Here is a tiny trained network, its code and every weight. The questions are about switching its units off for an input and a class, where a switched-off unit gives its printed mean instead of its output.

import numpy as np


def w(rows, s, z=0):
    codes = np.array(rows[::2]) - 128.0
    scale = np.full(codes.shape[1], s)
    scale[-1] = z or s
    return codes * scale


def norm(h):
    return h / np.sqrt((h * h).mean(-1, keepdims=True) + 1e-5)


def f(y):
    return np.maximum(y, 0)


def log_softmax(a):
    a = a - a.max(-1, keepdims=True)
    return a - np.log(np.exp(a).sum(-1, keepdims=True))


def net(x, mask):
    res = np.array(x, float).reshape(1, 8) / 4 @ E
    u = 0
    for l in range(2):
        y = f(norm(res) @ A[l][:, :-1].T + A[l][:, -1])
        res = res + np.where(mask[u : u + 14], y, B[l][:, -1]) @ B[l][:, :-1]
        u += 14
    return log_softmax(norm(res)[-1] @ U[:, :-1].T + U[:, -1])


A, B = {}, {}
E = w([
[124,253,77,32,81,69,174,164,217,192],'x0',
[154,184,50,162,208,65,111,79,85,68],'x1',
[223,40,144,150,109,107,209,122,86,159],'x2',
[109,180,179,166,19,141,105,111,75,101],'x3',
[131,156,151,59,98,57,166,110,148,143],'x4',
[65,37,108,138,149,61,96,66,202,81],'x5',
[182,143,65,112,166,188,96,153,90,170],'x6',
[118,197,112,145,130,219,143,75,192,124],'x7',
],0.006)
A[0] = w([
[132,136,127,82,127,116,165,157,77,88,166],'0.n0',
[108,127,142,107,176,141,157,145,115,27,225],'0.n1',
[25,146,86,121,87,129,185,140,106,200,150],'0.n2',
[105,121,93,87,163,60,118,145,182,126,193],'0.n3',
[78,105,166,116,140,160,143,107,156,149,191],'0.n4',
[193,128,106,216,106,112,93,114,76,143,118],'0.n5',
[107,140,121,102,163,148,132,177,134,99,70],'0.n6',
[173,79,69,90,196,140,106,176,140,167,40],'0.n7',
[145,116,86,130,163,123,115,188,71,125,162],'0.n8',
[167,110,157,97,97,145,163,103,99,122,250],'0.n9',
[106,129,74,134,110,140,176,101,76,135,38],'0.n10',
[74,222,178,131,141,142,89,181,75,75,43],'0.n11',
[170,155,121,172,94,81,174,160,72,103,110],'0.n12',
[130,65,2,132,169,153,93,165,125,151,91],'0.n13',
],0.0087,0.002)
B[0] = w([
[113,110,113,126,113,182,74,54,174,78,183],'0.n0',
[107,168,90,137,97,105,124,165,149,182,212],'0.n1',
[175,113,124,130,168,182,105,112,67,34,212],'0.n2',
[91,118,93,92,197,96,166,111,50,118,255],'0.n3',
[129,144,101,112,65,146,246,170,60,209,202],'0.n4',
[131,150,88,114,40,190,168,111,186,142,232],'0.n5',
[197,81,132,109,137,111,40,116,157,89,163],'0.n6',
[160,134,184,137,206,136,18,131,108,161,220],'0.n7',
[166,177,154,118,178,160,106,70,222,254,208],'0.n8',
[109,96,136,190,135,102,86,154,175,62,220],'0.n9',
[160,162,75,170,138,177,119,75,62,139,148],'0.n10',
[49,189,188,216,133,155,125,136,110,64,235],'0.n11',
[130,136,35,136,130,185,106,103,134,116,218],'0.n12',
[189,174,231,78,141,149,175,119,147,179,237],'0.n13',
],0.0063,0.0049)
A[1] = w([
[64,170,79,21,153,1,150,31,112,87,105],'1.n0',
[131,124,150,108,102,201,148,98,185,158,107],'1.n1',
[189,165,155,127,64,147,192,112,169,129,118],'1.n2',
[107,35,148,202,71,89,186,119,109,217,86],'1.n3',
[168,121,106,150,145,149,119,97,137,145,97],'1.n4',
[149,141,103,109,156,92,130,76,90,102,186],'1.n5',
[33,112,121,104,153,125,119,147,108,155,201],'1.n6',
[121,166,176,88,84,144,111,118,168,140,66],'1.n7',
[123,139,117,150,55,101,156,104,65,132,249],'1.n8',
[94,175,111,141,104,192,134,93,70,96,173],'1.n9',
[167,113,169,95,195,145,124,119,131,196,100],'1.n10',
[106,16,158,125,92,163,130,134,159,138,137],'1.n11',
[78,152,95,58,147,53,153,60,125,112,67],'1.n12',
[152,159,173,101,146,152,54,86,100,129,205],'1.n13',
],0.0096,0.0022)
B[1] = w([
[45,59,211,206,30,112,228,86,236,220,255],'1.n0',
[86,41,99,126,94,41,178,138,105,99,208],'1.n1',
[149,124,97,93,129,106,147,103,68,119,200],'1.n2',
[138,41,64,201,132,195,121,178,152,25,210],'1.n3',
[242,137,90,104,75,77,97,143,193,119,180],'1.n4',
[147,116,160,48,109,192,142,82,183,201,186],'1.n5',
[211,199,119,118,134,151,201,94,133,176,182],'1.n6',
[133,178,118,107,88,119,170,222,135,43,163],'1.n7',
[144,106,72,134,252,152,103,104,192,193,200],'1.n8',
[117,148,161,98,97,46,67,130,39,158,249],'1.n9',
[161,134,107,52,249,118,13,205,209,115,225],'1.n10',
[95,101,82,140,176,161,99,188,122,16,207],'1.n11',
[110,34,214,179,150,185,255,59,156,159,207],'1.n12',
[56,119,202,141,196,57,143,120,146,147,223],'1.n13',
],0.0062,0.0076)
U = w([
[168,145,134,70,243,157,42,166,169,164,160],'0',
[104,41,82,173,144,196,122,189,114,7,131],'1',
[33,223,172,178,103,154,59,144,58,96,173],'2',
[206,153,45,147,85,151,94,68,78,152,40],'3',
[106,157,106,68,90,143,187,193,61,74,4],'4',
[58,107,177,138,131,143,224,92,182,166,215],'5',
],0.012,0.0026)

Each question gives the input, the list of numbers given to net, and the class t.
The units are the neurons (one row each of A and B). Each row of codes is followed by its name. A weight is (code - 128) times the scale printed after its matrix; where a second scale follows, it is the last column's (A, B and U).
mask holds one flag per neuron, layer by layer. A switched-off neuron (its flag False) gives its mean, the last column of its row in B, instead of its output. The means were averaged over made-up inputs and are rounded, as every weight is.
A unit's drop is (log p(t) with every unit on - log p(t) with that unit switched off) / (log p(t) with every unit on - log p(t) with every unit switched off).
The circuit of an input: a set's keep is (log p(t) with only the set's units on - log p(t) with every unit switched off) / (log p(t) with every unit on - log p(t) with every unit switched off). Starting from the 12 units with the biggest drops (on a tie, the unit counted first), units are removed one at a time, each time the one whose removal leaves the highest keep (on an exact tie, the one counted first), for as long as the keep stays at least 0.8.
units of the circuit, in order: the units of the circuit, biggest drop first
top k neurons: the k neurons with the biggest drops, biggest first
top k neurons in layer l: the k neurons of layer l with the biggest drops, biggest first
drop of u: that unit's drop, to one decimal
input [6,-8,-1,7,-2,-4,6,4], class 4: units of the circuit, in order => [1.n7 1.n0]
input [-7,-6,-7,0,3,7,-8,-2], class 1: units of the circuit, in order => [1.n11]
input [1,-7,8,-5,1,8,3,1], class 1: top 2 neurons => [1.n3 1.n11]
input [0,-3,2,1,-7,-5,-7,7], class 1: units of the circuit, in order => [0.n13 1.n0]
input [2,-2,5,1,-5,5,5,4], class 0: units of the circuit, in order => [0.n13 1.n10]
input [-6,3,-8,4,-1,4,-5,-6], class 2: top 2 neurons in layer 0 => [0.n11 0.n3]
input [1,-8,8,-5,6,-6,4,3], class 0: top 3 neurons in layer 0 => [0.n7 0.n5 0.n11]
input [7,-1,-8,6,-1,4,8,-7], class 5: top 2 neurons => [0.n3 1.n0]
input [6,-5,-1,5,-2,1,-3,-6], class 4: top 2 neurons => [0.n2 0.n7]
input [1,-5,-5,1,2,1,7,6], class 4: top 2 neurons in layer 1 => [1.n1 1.n7]
input [-8,5,4,-3,-8,6,1,4], class 0: top 2 neurons => [0.n13 1.n10]
input [6,2,1,-2,-8,-8,-3,2], class 2: top 2 neurons in layer 0 => [0.n11 0.n13]
input [-3,6,-5,1,-7,8,4,2], class 0: drop of 0.n13 => 0.3
input [-8,5,-7,1,7,-2,5,-1], class 2: units of the circuit, in order => [0.n11]
input [1,2,5,2,-7,-4,-4,-4], class 3: drop of 0.n7 => 0.0
input [6,-2,-8,0,4,-7,4,2], class 2: drop of 0.n11 => 0.1
input [-8,1,6,8,-1,-8,3,3], class 3: drop of 0.n5 => 0.3
